Here is a tiny trained network, its code and every weight. The questions are about switching its units off for an input and a target symbol, where a switched-off unit gives its printed mean instead of its output.

import numpy as np


def w(rows, s, z=0):
    codes = np.array(rows[::2]) - 128.0
    scale = np.full(codes.shape[1], s)
    scale[-1] = z or s
    return codes * scale


def norm(h):
    return h / np.sqrt((h * h).mean(-1, keepdims=True) + 1e-5)


def f(y):
    return y / 2 * (1 + np.tanh(0.7978845608 * (y + 0.044715 * y**3)))


def softmax(a):
    e = np.exp(a - a.max(-1, keepdims=True))
    return e / e.sum(-1, keepdims=True)


def log_softmax(a):
    a = a - a.max(-1, keepdims=True)
    return a - np.log(np.exp(a).sum(-1, keepdims=True))


def net(x, mask):
    ids = ['Σαβγδζηθλμπτω'.index(c) for c in x.split()]
    T = len(ids)
    res = E[ids] + P[:T]
    q, k, v = (norm(res) @ M[0].T for M in (Q, K, V))
    z = softmax(np.where(np.tri(T) > 0, q @ k.T / 4**0.5, -1e9)) @ v
    res = res + np.where(mask[0], z, O[0][:, -1]) @ O[0][:, :-1]
    y = f(norm(res) @ A[0][:, :-1].T + A[0][:, -1])
    res = res + np.where(mask[1:17], y, B[0][:, -1]) @ B[0][:, :-1]
    return log_softmax(norm(res)[-1] @ U[:, :-1].T + U[:, -1])


Q, K, V, O, A, B = {}, {}, {}, {}, {}, {}
E = w([
[149,115,45,176],'Σ',
[193,109,251,129],'α',
[4,183,57,95],'β',
[88,79,154,141],'γ',
[133,63,120,130],'δ',
[125,126,101,157],'ζ',
[91,103,121,146],'η',
[181,84,104,152],'θ',
[147,168,230,207],'λ',
[81,117,91,28],'μ',
[139,114,96,126],'π',
[112,121,125,162],'τ',
[186,86,55,148],'ω',
],0.014)
P = w([
[159,254,169,44],'0',
[114,67,129,173],'1',
[108,52,94,176],'2',
[109,57,94,163],'3',
[102,69,120,170],'4',
[119,63,108,184],'5',
[118,76,107,173],'6',
],0.0086)
Q[0] = w([
[82,116,36,65],'h0',
[189,26,31,185],'h0',
[168,75,188,1],'h0',
[135,151,139,130],'h0',
],0.041)
K[0] = w([
[66,163,10,12],'h0',
[187,252,183,22],'h0',
[177,10,132,58],'h0',
[148,130,130,171],'h0',
],0.033)
V[0] = w([
[100,83,154,114],'h0',
[110,96,254,82],'h0',
[169,76,93,39],'h0',
[227,109,160,174],'h0',
],0.04)
O[0] = w([
[150,182,152,34,122],'h0',
[20,112,254,14,253],'h0',
[165,12,67,54,165],'h0',
[215,45,225,170,143],'h0',
],0.027,0.035)
A[0] = w([
[142,32,245,95,158],'n0',
[131,133,15,188,96],'n1',
[189,232,139,65,137],'n2',
[168,52,71,55,132],'n3',
[135,155,115,135,105],'n4',
[104,152,152,226,111],'n5',
[122,75,164,69,54],'n6',
[165,228,98,172,106],'n7',
[227,101,252,191,128],'n8',
[122,170,105,82,142],'n9',
[140,151,134,119,106],'n10',
[56,157,210,149,125],'n11',
[160,182,139,111,126],'n12',
[132,68,156,86,92],'n13',
[76,171,53,94,2],'n14',
[122,129,115,130,91],'n15',
],0.025,0.0075)
B[0] = w([
[235,229,114,85,253],'n0',
[108,137,253,49,145],'n1',
[65,119,150,82,134],'n2',
[61,62,40,96,178],'n3',
[143,134,135,116,126],'n4',
[129,50,152,136,139],'n5',
[209,143,164,49,189],'n6',
[179,143,177,76,134],'n7',
[134,227,50,206,167],'n8',
[109,140,86,137,140],'n9',
[121,135,132,116,125],'n10',
[26,96,133,231,186],'n11',
[103,144,131,99,128],'n12',
[193,145,144,91,182],'n13',
[187,168,45,166,138],'n14',
[130,140,135,126,125],'n15',
],0.052,0.033)
U = w([
[175,91,166,179,149],'Σ',
[192,223,200,129,8],'α',
[97,251,62,103,34],'β',
[38,168,170,84,107],'γ',
[168,103,115,52,110],'δ',
[132,74,225,136,117],'ζ',
[61,160,73,148,151],'η',
[174,173,52,172,126],'θ',
[110,184,142,205,177],'λ',
[70,134,28,103,118],'μ',
[65,49,131,104,145],'π',
[82,79,151,173,211],'τ',
[129,75,102,164,194],'ω',
],0.02,0.011)

Each question gives the input, a string of symbols that net reads in full, and the target symbol t.
The units are the heads (4 rows each of Q, K, V and O) and the neurons (one row each of A and B). Each row of codes is followed by its name. A weight is (code - 128) times the scale printed after its matrix; where a second scale follows, it is the last column's (O, A, B and U).
mask holds one flag per unit, heads first, then neurons. A switched-off unit (its flag False) gives its mean, the last column of its rows in O or B, instead of its output. The means were averaged over made-up inputs and are rounded, as every weight is.
A unit's drop is (log p(t) with every unit on - log p(t) with that unit switched off) / (log p(t) with every unit on - log p(t) with every unit switched off).
The circuit of an input: a set's keep is (log p(t) with only the set's units on - log p(t) with every unit switched off) / (log p(t) with every unit on - log p(t) with every unit switched off). Starting from the 12 units with the biggest drops (on a tie, the unit counted first), units are removed one at a time, each time the one whose removal leaves the highest keep (on an exact tie, the one counted first), for as long as the keep stays at least 0.8.
circuit, biggest first: the units of the circuit, biggest drop first
k most important neurons: the k neurons with the biggest drops, biggest first
drop of u: that unit's drop, to one decimal
input τ ω γ ζ π Σ, target τ: circuit, biggest first => [h0 n0 n5]
input β δ μ γ, target β: circuit, biggest first => [h0]
input ω γ δ γ, target ω: circuit, biggest first => [h0 n0]
input ζ μ θ θ η, target ζ: circuit, biggest first => [h0 n0 n1 n5]
input μ δ τ δ θ π, target μ: circuit, biggest first => [h0 n0]
input θ δ α η ω, target θ: circuit, biggest first => [h0 n8]
input π λ γ μ ζ, target π: circuit, biggest first => [h0 n0 n1]
input α ζ η, target α: circuit, biggest first => [h0 n0 n3]
input Σ λ ζ, target Σ: 2 most important neurons => [n1 n0]
input λ γ π π π θ, target λ: circuit, biggest first => [h0 n11]
input η δ γ, target η: 2 most important neurons => [n0 n14]
input η Σ θ α δ α Σ, target η: drop of h0 => 1.2
input θ δ θ θ δ, target θ: drop of h0 => 0.9
input θ α μ τ, target θ: drop of n8 => 0.2
input γ λ δ, target γ: circuit, biggest first => [h0]
